Below is a small trained network, with its code and all its weights. Each question gives an input and a class and asks what happens when units are switched off, that is, made to give their printed mean instead of their output.

import numpy as np


def w(rows, s, z=0):
    codes = np.array(rows[::2]) - 128.0
    scale = np.full(codes.shape[1], s)
    scale[-1] = z or s
    return codes * scale


def f(y):
    return np.maximum(y, 0)


def log_softmax(a):
    a = a - a.max(-1, keepdims=True)
    return a - np.log(np.exp(a).sum(-1, keepdims=True))


def net(x, mask):
    res = np.array(x, float).reshape(1, 2) / 4 @ E
    y = f(res @ A[0][:, :-1].T + A[0][:, -1])
    res = res + np.where(mask, y, B[0][:, -1]) @ B[0][:, :-1]
    return log_softmax(res[-1] @ U[:, :-1].T + U[:, -1])


A, B = {}, {}
E = w([
[116,123,132,120,240,52,164,28,33,140,166,3],'x0',
[72,45,67,57,87,95,184,88,120,106,122,192],'x1',
],0.015)
A[0] = w([
[207,97,139,177,172,33,168,121,120,63,188,64,4],'N1',
[228,84,118,196,56,151,64,171,215,81,109,137,8],'N2',
[89,2,45,94,131,93,97,63,182,109,128,165,237],'N3',
[194,139,217,229,94,173,117,101,114,174,208,115,54],'N4',
[169,207,207,222,82,121,28,131,157,216,139,86,144],'N5',
[229,185,176,159,166,164,114,129,196,215,99,80,252],'N6',
[114,116,154,126,145,217,153,149,172,122,67,194,4],'N7',
[63,96,84,99,140,52,166,111,84,127,187,69,90],'N8',
],0.0068,0.0026)
B[0] = w([
[114,134,103,142,166,167,109,101,186,149,187,88,194],'N1',
[36,140,163,154,171,138,101,102,172,154,197,146,239],'N2',
[111,180,93,204,110,180,171,186,88,100,28,129,218],'N3',
[101,153,81,155,66,175,200,88,126,118,195,130,197],'N4',
[94,180,112,152,110,169,175,119,87,143,39,169,249],'N5',
[167,129,126,168,73,150,194,114,130,255,104,188,238],'N6',
[81,123,68,99,164,135,151,65,154,128,189,59,200],'N7',
[88,138,99,100,120,163,143,130,175,137,85,133,207],'N8',
],0.0095,0.015)
U = w([
[115,154,80,151,49,177,209,151,21,129,124,191,154],'0',
[38,156,125,86,186,173,133,67,254,143,213,129,74],'1',
[130,116,112,191,98,101,172,153,154,171,77,180,204],'2',
[183,93,210,12,146,47,58,168,137,95,225,166,4],'3',
],0.0061,0.0026)

Each question gives the input, the list of numbers given to net, and the class t.
The units are the neurons (one row each of A and B). Each row of codes is followed by its name. A weight is (code - 128) times the scale printed after its matrix; where a second scale follows, it is the last column's (A, B and U).
mask holds one flag per neuron, in row order. A switched-off neuron (its flag False) gives its mean, the last column of its row in B, instead of its output. The means were averaged over made-up inputs and are rounded, as every weight is.
A unit's drop is (log p(t) with every unit on - log p(t) with that unit switched off) / (log p(t) with every unit on - log p(t) with every unit switched off).
k most important neurons: the k neurons with the biggest drops, biggest first
drop when u is switched off: that unit's drop, to one decimal
input [6,-6], class 0: 3 most important neurons : (N2; N6; N5)
input [5,-5], class 0: 2 most important neurons : (N2; N6)
input [4,-5], class 0: 2 most important neurons : (N2; N5)
input [2,2], class 2: 3 most important neurons : (N2; N7; N4)
input [-7,-4], class 1: 3 most important neurons : (N2; N7; N3)
input [-8,-6], class 1: 3 most important neurons : (N2; N7; N3)
input [-8,-7], class 1: 3 most important neurons : (N2; N7; N3)
input [3,-6], class 0: 2 most important neurons : (N4; N5)
input [-6,4], class 1: 2 most important neurons : (N7; N2)
input [5,-7], class 0: most important neuron : (N5)
input [-7,-6], class 1: 3 most important neurons : (N2; N7; N3)
input [8,-8], class 0: 4 most important neurons : (N5; N6; N2; N7)
input [3,3], class 2: 2 most important neurons : (N2; N7)
input [1,-8], class 0: drop when N7 is switched off : 0.0
input [4,-6], class 0: drop when N6 is switched off : 0.1
input [7,-7], class 0: drop when N5 is switched off : 1.2
input [3,-5], class 0: drop when N4 is switched off : 0.2
